Below are the code and all the weights of a small trained network. Each question names an input and a class and asks about switching units off, where a switched-off unit gives its printed mean instead of its output.

import numpy as np


def w(rows, s, z=0):
    codes = np.array(rows[::2]) - 128.0
    scale = np.full(codes.shape[1], s)
    scale[-1] = z or s
    return codes * scale


def f(y):
    return y / 2 * (1 + np.tanh(0.7978845608 * (y + 0.044715 * y**3)))


def log_softmax(a):
    a = a - a.max(-1, keepdims=True)
    return a - np.log(np.exp(a).sum(-1, keepdims=True))


def net(x, mask):
    res = np.array(x, float).reshape(1, 3) / 4 @ E
    y = f(res @ A[0][:, :-1].T + A[0][:, -1])
    res = res + np.where(mask, y, B[0][:, -1]) @ B[0][:, :-1]
    return log_softmax(res[-1] @ U[:, :-1].T + U[:, -1])


A, B = {}, {}
E = w([
[59,54,58,163,161,192],'x0',
[105,75,254,155,121,142],'x1',
[141,93,93,180,7,91],'x2',
],0.0085)
A[0] = w([
[89,56,68,170,153,210,122],'neuron 0',
[144,155,19,85,143,120,27],'neuron 1',
[33,92,68,183,144,215,111],'neuron 2',
[50,63,72,170,152,183,129],'neuron 3',
[143,100,101,195,13,86,75],'neuron 4',
[157,179,11,112,150,119,61],'neuron 5',
[149,176,3,100,143,118,97],'neuron 6',
[244,222,200,49,87,38,126],'neuron 7',
[127,115,94,209,23,93,74],'neuron 8',
[110,166,159,60,230,152,124],'neuron 9',
[74,66,247,187,120,167,64],'neuron 10',
[94,49,239,183,133,137,50],'neuron 11',
[124,181,156,48,242,197,116],'neuron 12',
[73,182,159,57,217,166,77],'neuron 13',
[67,56,81,156,155,147,3],'neuron 14',
],0.0068,0.002)
B[0] = w([
[190,221,182,202,195,141,225],'neuron 0',
[60,150,158,71,127,28,185],'neuron 1',
[184,191,180,194,233,151,234],'neuron 2',
[191,218,200,217,216,160,226],'neuron 3',
[135,30,19,149,54,199,200],'neuron 4',
[42,154,155,53,112,41,200],'neuron 5',
[27,149,214,12,127,18,213],'neuron 6',
[234,229,218,235,249,195,255],'neuron 7',
[140,19,7,137,26,211,196],'neuron 8',
[138,40,45,163,4,213,213],'neuron 9',
[34,169,165,15,109,17,203],'neuron 10',
[27,154,182,22,118,9,193],'neuron 11',
[149,2,10,120,35,201,235],'neuron 12',
[137,42,25,131,55,191,207],'neuron 13',
[189,190,147,166,152,146,179],'neuron 14',
],0.0059,0.0063)
U = w([
[212,217,159,194,185,150,214],'0',
[139,10,60,122,87,165,143],'1',
[25,168,153,12,136,49,1],'2',
],0.014,0.00069)

Each question gives the input, the list of numbers given to net, and the class t.
The units are the neurons (one row each of A and B). Each row of codes is followed by its name. A weight is (code - 128) times the scale printed after its matrix; where a second scale follows, it is the last column's (A, B and U).
mask holds one flag per neuron, in row order. A switched-off neuron (its flag False) gives its mean, the last column of its row in B, instead of its output. The means were averaged over made-up inputs and are rounded, as every weight is.
A unit's drop is (log p(t) with every unit on - log p(t) with that unit switched off) / (log p(t) with every unit on - log p(t) with every unit switched off).
The circuit of an input: a set's keep is (log p(t) with only the set's units on - log p(t) with every unit switched off) / (log p(t) with every unit on - log p(t) with every unit switched off). Starting from the 12 units with the biggest drops (on a tie, the unit counted first), units are removed one at a time, each time the one whose removal leaves the highest keep (on an exact tie, the one counted first), for as long as the keep stays at least 0.8.
circuit, biggest first: the units of the circuit, biggest drop first
k most important neurons: the k neurons with the biggest drops, biggest first
drop of u: that unit's drop, to one decimal
input [3,7,-6], class 2: circuit, biggest first	[neuron 10]
input [-6,7,3], class 2: 3 most important neurons	[neuron 11; neuron 10; neuron 3]
input [6,8,-7], class 2: 2 most important neurons	[neuron 10; neuron 11]
input [0,-7,-8], class 1: 3 most important neurons	[neuron 12; neuron 9; neuron 13]
input [1,-7,-8], class 1: 2 most important neurons	[neuron 12; neuron 9]
input [-1,-4,-3], class 2: 2 most important neurons	[neuron 8; neuron 4]
input [6,-7,-8], class 1: 3 most important neurons	[neuron 12; neuron 9; neuron 13]
input [2,-7,-8], class 1: 3 most important neurons	[neuron 12; neuron 9; neuron 13]
input [-7,-8,-4], class 2: 2 most important neurons	[neuron 6; neuron 5]
input [4,5,2], class 2: drop of neuron 11	0.6
input [0,6,-7], class 1: drop of neuron 12	0.2
input [-3,-8,0], class 2: drop of neuron 13	0.0
input [7,-7,6], class 0: drop of neuron 3	0.4
input [-5,-6,-8], class 1: circuit, biggest first	[neuron 12]
